Each row is followed by its class.
[ 19 -20   0  -7 -12   2   3  14   2 -12  -2  21   4   3 -16  -2  -8 -12
  -4 -26  12  12  -1  11  18 -10 -12   4 -19 -50 -32  -4  26  13  10  48
  -2   1  10   1  13] : R
[  8  -5  -6  33  -6  14  -5   6  -2   6   2  23  13  -2   6 -48 -20  13
  -1  37   7  -2  -6   2  -8  -6  11  -2 -15  -2  -5  -1 -18   7 -21  -3
   7 -47  26   6   5] : C
[ -2  -4   4   2 -15  -7  -4 -10  -7  -5   1  -1  10  -4  -4   0  -5  -2
 -10  -3  -5  -7   7   3 -11  -2   2  -1  -1 -15  12  -1  18   5   2   1
  -8 -46  16   4   3] : Z
[-22   6   6   7 -26  -7  -4 -35 -10  -3  -1 -10   8 -12   2   3  -2   5
  -8   5 -18 -24   6   3 -30 -11  14  -7   2  -6  42   2  11   2  10 -24
 -18 -77  19   9  -4] : Z
[ -4   6   1  39  -8  -5  -8 -11 -15   0   2  -2   4 -10   9 -40 -10 -10
   0  38 -32 -10  -3 -26 -25  -8  46  -6   4  23  40   3  -7  12 -32 -49
  -6 -70  14   5  -4] : C
[ 13 -17   0  34   0  10  -3   7  -1   1   8  18   3  -1   0 -29 -14   5
  -3  -3   2   1  -1   3   4  -2  10  -3 -26  -3 -10  -2   8   8 -15  -6
   5 -18   3   8   9] : C
[-12   1   6   7 -20 -13  -6 -23  -7  -8   1  -8   9 -14  -2   0  -1  -4
  -9   7 -18 -17   5   4 -22  -4   8  -3  16  -9  30  -2   8  10   3 -14
 -14 -63  20   9  -3] : R
[ 15 -15   0 -11  11  14  13  13  18   7   0  19   7  16  -7  11  -4   0
   1 -14  40   3  12   5  23   8 -40   7 -28 -29 -52  -8  -2  -3  12  42
  11  39  -6  -3   8] : X
[ -9 -10   2  14 -25   0  -9  -9 -10  -2   4  17  18 -13  -1 -23 -22  -4
 -15   8  -2  -8   1   7 -13 -26   3  -5  -4 -31   6  -3  11  18  -1  10
  -3 -85  34   4   4] : R
[ -3  -2   5   7   1   9   0  -9 -11  10   3  11  16  -2  -1   6   0   9
  -1   9  27 -12   5   3   1   6 -24   8 -31 -22 -15  -2  -2  -2   4  -1
   2 -13   6   5   7] : X
[ -4  -6   0  18 -21   4   5 -14  -4  -4   3   7  12  -8  -7  -6  -4   5
  -9   3   6  -9   3   8  -8  -4  -2  -5 -17 -12   4  -1  11   9   3  -6
  -4 -43  12   5 -12] : Z
[  3  -8  -3  22 -15  -8  -4 -20 -10   1   4   6   7  -4  -1 -17 -11   0
  -8   6 -11  -2  -4   7 -15  -7  17  -7   3   0   8   3  18  10  -8 -10
  -5 -48  21   6   3] : R
[-17 -14   2  60  -4   8   6 -26 -13  -3  14   0  13 -28  -9   9  -1  11
  -5  -4  -7 -16   7   7 -23  -5   5 -10 -67   6  26   0  54   7  -3 -52
  -8 -43 -24   7   9] : R
[ -4  -1   1  -6 -12  -5  -2  -9  -2   0  -1  14  15  -9  -3  -6  -4  -2
  -9   3   5 -11   9   2 -11  -4  -9   1  11 -34   4  -4   2   4   8  22
  -8 -63  29   7   3] : Z
[  8 -17   7 -10 -11  -1   6  10   5  -7  -1   3   9   1 -11  22   0 -15
 -11 -37  15   4   9   9   8   0 -26   0 -16 -39 -26  -4  30   6  18  45
 -10  -1   0   3   9] : T
[ 17 -11  -4  10   0   8  -1  15   5   0   0  25   9   3  -2 -28 -16  -1
  -9   5  16  -5   0   6  11  -4  -5   1 -14 -19 -32  -7  -5   7  -8  27
   9  -2  14  -4  10] : C
[ 10   0  -5  25   0   7  -9   8  -5   2   1   7  -2  -6   2 -36 -13   2
   0  20  -5   6  -6   4  -1 -11  22  -5   2  12   2   0  -9   4 -16 -11
   8  -6  10  -4   3] : C
[  3 -14   2  28 -11  -2   1  -7  -4  -6   5  10   5  -2  -3  -9 -10  -3
  -8  -5  -6  -2  -1  10 -10  -5  17  -5 -14 -15   2  -2  27  10  -4  -5
  -4 -42   8   6   7] : R
[-12   7   6 -15   1  -1   2 -16   2   8   3  -3  10   1  -2  17   7   7
  10   7   6 -16   5  -2  -4   4 -12   6  10  -8  12  -3  -9  -8  18  -3
  -7 -15   2   4  -3] : X
[  4   5  -2  14 -12   4 -11   4  -5  11   2  22   8  -5   9 -47 -17   3
  -4  38  -1   1  -5   8 -10  -7  18  -2  18  -3   4   1 -29   6 -19   1
   2 -58  39   4   0] : C
[-12   9   2  26 -14  -2 -11  -9 -19   3   5   0  -1  -8   7 -42 -12   7
   9  43 -30  -8  -4   0 -24 -13  48  -7  14  16  38   8 -23   9 -24 -40
  -6 -71  25   4  -5] : C
[ 15 -17  -3  34   6  14   3  12  -1  -8   6   9  -2   3  -6  -6 -11   0
  -9 -13   5  10  -3   7  11 -10   6  -9 -43   1 -14   0  31   9 -13  -9
  11  19 -18  -1   4] : C
[-26  16   3  13 -33 -18 -16 -32 -18  -2   2 -13   7 -17   2 -19  -5   3
  -6  33 -31 -23   2   3 -34  -9  34  -6  35   4  62   6  -9   1  -3 -35
 -19 -87  28   9 -10] : T
[-10  -1   2   5   8   3   6 -10   5   2   2  -1   6   3  -4  16   7   6
  -3  -6  13  -9   1   3   8   4 -14   4 -19  -4   1   1   4  -7  10  -8
   2   2  -4   4   1] : X
[-11  -8  -3  -1 -18   6   1 -18  -5   2   0  13  18 -11  -6   6  -5   0
 -11  -3  16  -8  12  10  -3  -3 -20  -1 -13 -38 -11   0  16   7  16  21
  -7 -42  21   6   4] : Z
[ 24 -17   2 -22 -32   6   2  17   9   3  -1  33  22  -7  -9 -31 -22 -14
 -21  -8  39   5   0  18   9  -6 -33   0  12 -74 -59 -11  -4  13  18  87
   4 -47  56   2  14] : S
[-16  -5   2   9 -16   0   0 -12  -4  -7   6   3  10  -6  -6   5  -1  -2
  -8 -11  -5 -10   5   6 -12  -3  -4  -4 -12 -20   6   1  20   7   6  -1
  -5 -42   6   5   2] : Z
[  0 -15   7   0  -8  -4   8 -13   0  -1   3   7  15   5 -14  24  -1  -7
 -11 -25  16  -6   5   9   5   0 -27  -1 -27 -38 -16  -5  42   6  23  23
  -4  -8  -1   3   9] : Z
